Below are the code and all the weights of a small trained network. Each question names an input and a target symbol and asks about switching units off, where a switched-off unit gives its printed mean instead of its output.

import numpy as np


def w(rows, s, z=0):
    codes = np.array(rows[::2]) - 128.0
    scale = np.full(codes.shape[1], s)
    scale[-1] = z or s
    return codes * scale


def f(y):
    return y / 2 * (1 + np.tanh(0.7978845608 * (y + 0.044715 * y**3)))


def softmax(a):
    e = np.exp(a - a.max(-1, keepdims=True))
    return e / e.sum(-1, keepdims=True)


def log_softmax(a):
    a = a - a.max(-1, keepdims=True)
    return a - np.log(np.exp(a).sum(-1, keepdims=True))


def net(x, mask):
    ids = ['ΛΣΨαβδηθπτφ'.index(c) for c in x.split()]
    T = len(ids)
    res = E[ids] + P[:T]
    q, k, v = (res @ M[0].T for M in (Q, K, V))
    z = softmax(np.where(np.tri(T) > 0, q @ k.T / 4**0.5, -1e9)) @ v
    res = res + np.where(mask[0], z, O[0][:, -1]) @ O[0][:, :-1]
    y = f(res @ A[0][:, :-1].T + A[0][:, -1])
    res = res + np.where(mask[1:13], y, B[0][:, -1]) @ B[0][:, :-1]
    return log_softmax(res[-1] @ U[:, :-1].T + U[:, -1])


Q, K, V, O, A, B = {}, {}, {}, {}, {}, {}
E = w([
[184,190,118,145,39,184,196,33],'Λ',
[153,123,14,100,186,84,214,90],'Σ',
[197,34,91,113,142,44,126,143],'Ψ',
[186,111,72,139,203,10,143,156],'α',
[98,151,230,72,97,153,211,173],'β',
[116,178,31,208,128,73,190,130],'δ',
[166,99,70,187,80,63,74,100],'η',
[141,43,56,168,150,93,218,162],'θ',
[155,54,38,112,75,123,172,72],'π',
[253,164,178,164,113,155,69,113],'τ',
[220,147,113,42,191,182,172,138],'φ',
],0.012)
P = w([
[209,156,73,152,56,103,104,255],'0',
[155,89,93,146,132,137,100,102],'1',
[170,83,108,145,133,121,137,111],'2',
[172,91,123,145,137,117,151,107],'3',
[169,92,133,141,137,120,163,115],'4',
[171,94,145,138,135,112,179,115],'5',
[172,97,157,129,128,112,187,117],'6',
[167,103,163,132,134,108,203,117],'7',
[176,106,170,127,136,111,213,124],'8',
[180,117,174,122,125,111,217,137],'9',
[189,120,180,128,127,106,219,151],'10',
],0.0082)
Q[0] = w([
[50,169,171,62,130,172,100,127],'head 1',
[54,133,83,135,115,164,82,96],'head 1',
[6,220,204,83,140,178,19,150],'head 1',
[98,143,195,126,95,168,137,154],'head 1',
],0.013)
K[0] = w([
[137,92,5,140,113,96,121,143],'head 1',
[108,64,69,158,145,151,112,72],'head 1',
[143,99,15,154,133,77,83,115],'head 1',
[168,134,38,172,76,139,113,204],'head 1',
],0.012)
V[0] = w([
[203,211,147,85,179,231,97,237],'head 1',
[217,189,192,183,50,228,80,11],'head 1',
[173,86,230,93,254,69,22,189],'head 1',
[184,120,19,21,220,142,194,13],'head 1',
],0.0065)
O[0] = w([
[2,136,165,36,167,62,163,110,150],'head 1',
[145,130,96,109,59,14,223,63,148],'head 1',
[165,117,187,79,197,46,46,116,46],'head 1',
[120,163,15,87,108,135,94,191,255],'head 1',
],0.0096,0.0053)
A[0] = w([
[61,97,134,158,162,201,104,191,69],'neuron 1',
[87,220,111,198,253,190,109,186,108],'neuron 2',
[193,162,180,50,112,137,170,125,254],'neuron 3',
[140,227,125,236,93,116,43,130,58],'neuron 4',
[152,151,174,164,177,19,142,124,156],'neuron 5',
[169,84,153,196,139,157,49,168,79],'neuron 6',
[70,77,188,123,96,89,201,119,52],'neuron 7',
[159,171,76,193,103,200,126,199,124],'neuron 8',
[105,155,55,134,47,148,160,111,79],'neuron 9',
[183,89,133,79,103,205,87,165,149],'neuron 10',
[93,85,171,239,141,150,118,132,180],'neuron 11',
[42,223,121,123,101,125,140,76,163],'neuron 12',
],0.0075,0.0039)
B[0] = w([
[178,74,62,129,140,72,227,81,160],'neuron 1',
[177,182,95,96,223,89,177,48,172],'neuron 2',
[83,90,72,200,104,68,91,125,167],'neuron 3',
[76,206,113,211,118,80,102,155,138],'neuron 4',
[135,110,111,88,83,177,105,76,168],'neuron 5',
[115,106,192,154,135,27,109,150,179],'neuron 6',
[156,200,162,115,104,120,62,100,185],'neuron 7',
[62,149,142,108,113,169,115,64,246],'neuron 8',
[149,158,253,100,179,118,157,188,227],'neuron 9',
[151,69,151,103,64,115,100,121,182],'neuron 10',
[51,115,149,175,156,124,156,122,153],'neuron 11',
[143,65,126,90,155,99,172,170,154],'neuron 12',
],0.0083,0.012)
U = w([
[189,167,149,139,110,95,177,162,86],'Λ',
[179,205,95,79,155,174,115,89,99],'Σ',
[170,29,175,125,124,97,98,180,51],'Ψ',
[194,183,169,107,209,112,92,112,141],'α',
[44,154,253,87,188,142,93,74,140],'β',
[90,227,112,149,155,127,124,96,75],'δ',
[85,157,111,222,81,90,94,150,174],'η',
[155,45,76,186,157,148,181,82,160],'θ',
[130,95,119,97,52,215,112,134,242],'π',
[144,158,104,102,75,86,109,56,1],'τ',
[38,122,73,68,127,93,116,186,182],'φ',
],0.0061,0.0037)

Each question gives the input, a string of symbols that net reads in full, and the target symbol t.
The units are the heads (4 rows each of Q, K, V and O) and the neurons (one row each of A and B). Each row of codes is followed by its name. A weight is (code - 128) times the scale printed after its matrix; where a second scale follows, it is the last column's (O, A, B and U).
mask holds one flag per unit, heads first, then neurons. A switched-off unit (its flag False) gives its mean, the last column of its rows in O or B, instead of its output. The means were averaged over made-up inputs and are rounded, as every weight is.
A unit's drop is (log p(t) with every unit on - log p(t) with that unit switched off) / (log p(t) with every unit on - log p(t) with every unit switched off).
The circuit of an input: a set's keep is (log p(t) with only the set's units on - log p(t) with every unit switched off) / (log p(t) with every unit on - log p(t) with every unit switched off). Starting from the 12 units with the biggest drops (on a tie, the unit counted first), units are removed one at a time, each time the one whose removal leaves the highest keep (on an exact tie, the one counted first), for as long as the keep stays at least 0.8.
units of the circuit, in order: the units of the circuit, biggest drop first
k most important neurons: the k neurons with the biggest drops, biggest first
drop of u: that unit's drop, to one decimal
input π θ θ φ θ θ θ θ, target φ: units of the circuit, in order : [head 1]
input η θ Ψ Σ Σ, target Σ: units of the circuit, in order : [head 1; neuron 2]
input Λ τ Λ Λ α, target Λ: units of the circuit, in order : [head 1; neuron 9]
input δ θ φ α τ, target τ: units of the circuit, in order : [head 1; neuron 9]
input τ θ α, target τ: units of the circuit, in order : [head 1; neuron 5; neuron 9]
input α π θ π Σ θ η, target η: 2 most important neurons : [neuron 4; neuron 6]
input θ θ π π δ, target δ: units of the circuit, in order : [head 1; neuron 8; neuron 4; neuron 2]
input φ θ η α, target φ: units of the circuit, in order : [head 1; neuron 9]
input θ η θ π Λ, target Λ: units of the circuit, in order : [neuron 9; head 1]
input π θ θ θ θ Ψ η, target η: units of the circuit, in order : [head 1; neuron 4; neuron 6]
input π Ψ Ψ τ π, target τ: units of the circuit, in order : [head 1; neuron 5]
input π η π π π θ θ α, target α: 2 most important neurons : [neuron 2; neuron 6]
input π θ η δ θ θ π, target π: units of the circuit, in order : [head 1; neuron 10]
input β η θ θ π, target β: units of the circuit, in order : [head 1]
input Λ θ π τ θ θ θ η Λ δ, target Λ: 2 most important neurons : [neuron 9; neuron 12]
input β τ π η π θ θ Λ, target β: 2 most important neurons : [neuron 7; neuron 1]
input θ δ η θ η θ τ η η π Σ, target τ: 2 most important neurons : [neuron 5; neuron 7]
input β θ π Λ τ, target β: 2 most important neurons : [neuron 1; neuron 11]
input θ θ τ θ θ η θ η π θ Ψ, target τ: 3 most important neurons : [neuron 5; neuron 7; neuron 9]
input φ θ π α η π θ, target φ: drop of neuron 9 : 0.2
input φ Λ π δ θ Λ Σ θ δ β, target φ: drop of neuron 12 : 0.1
input β η θ Ψ θ π π φ η, target β: drop of neuron 9 : -0.2
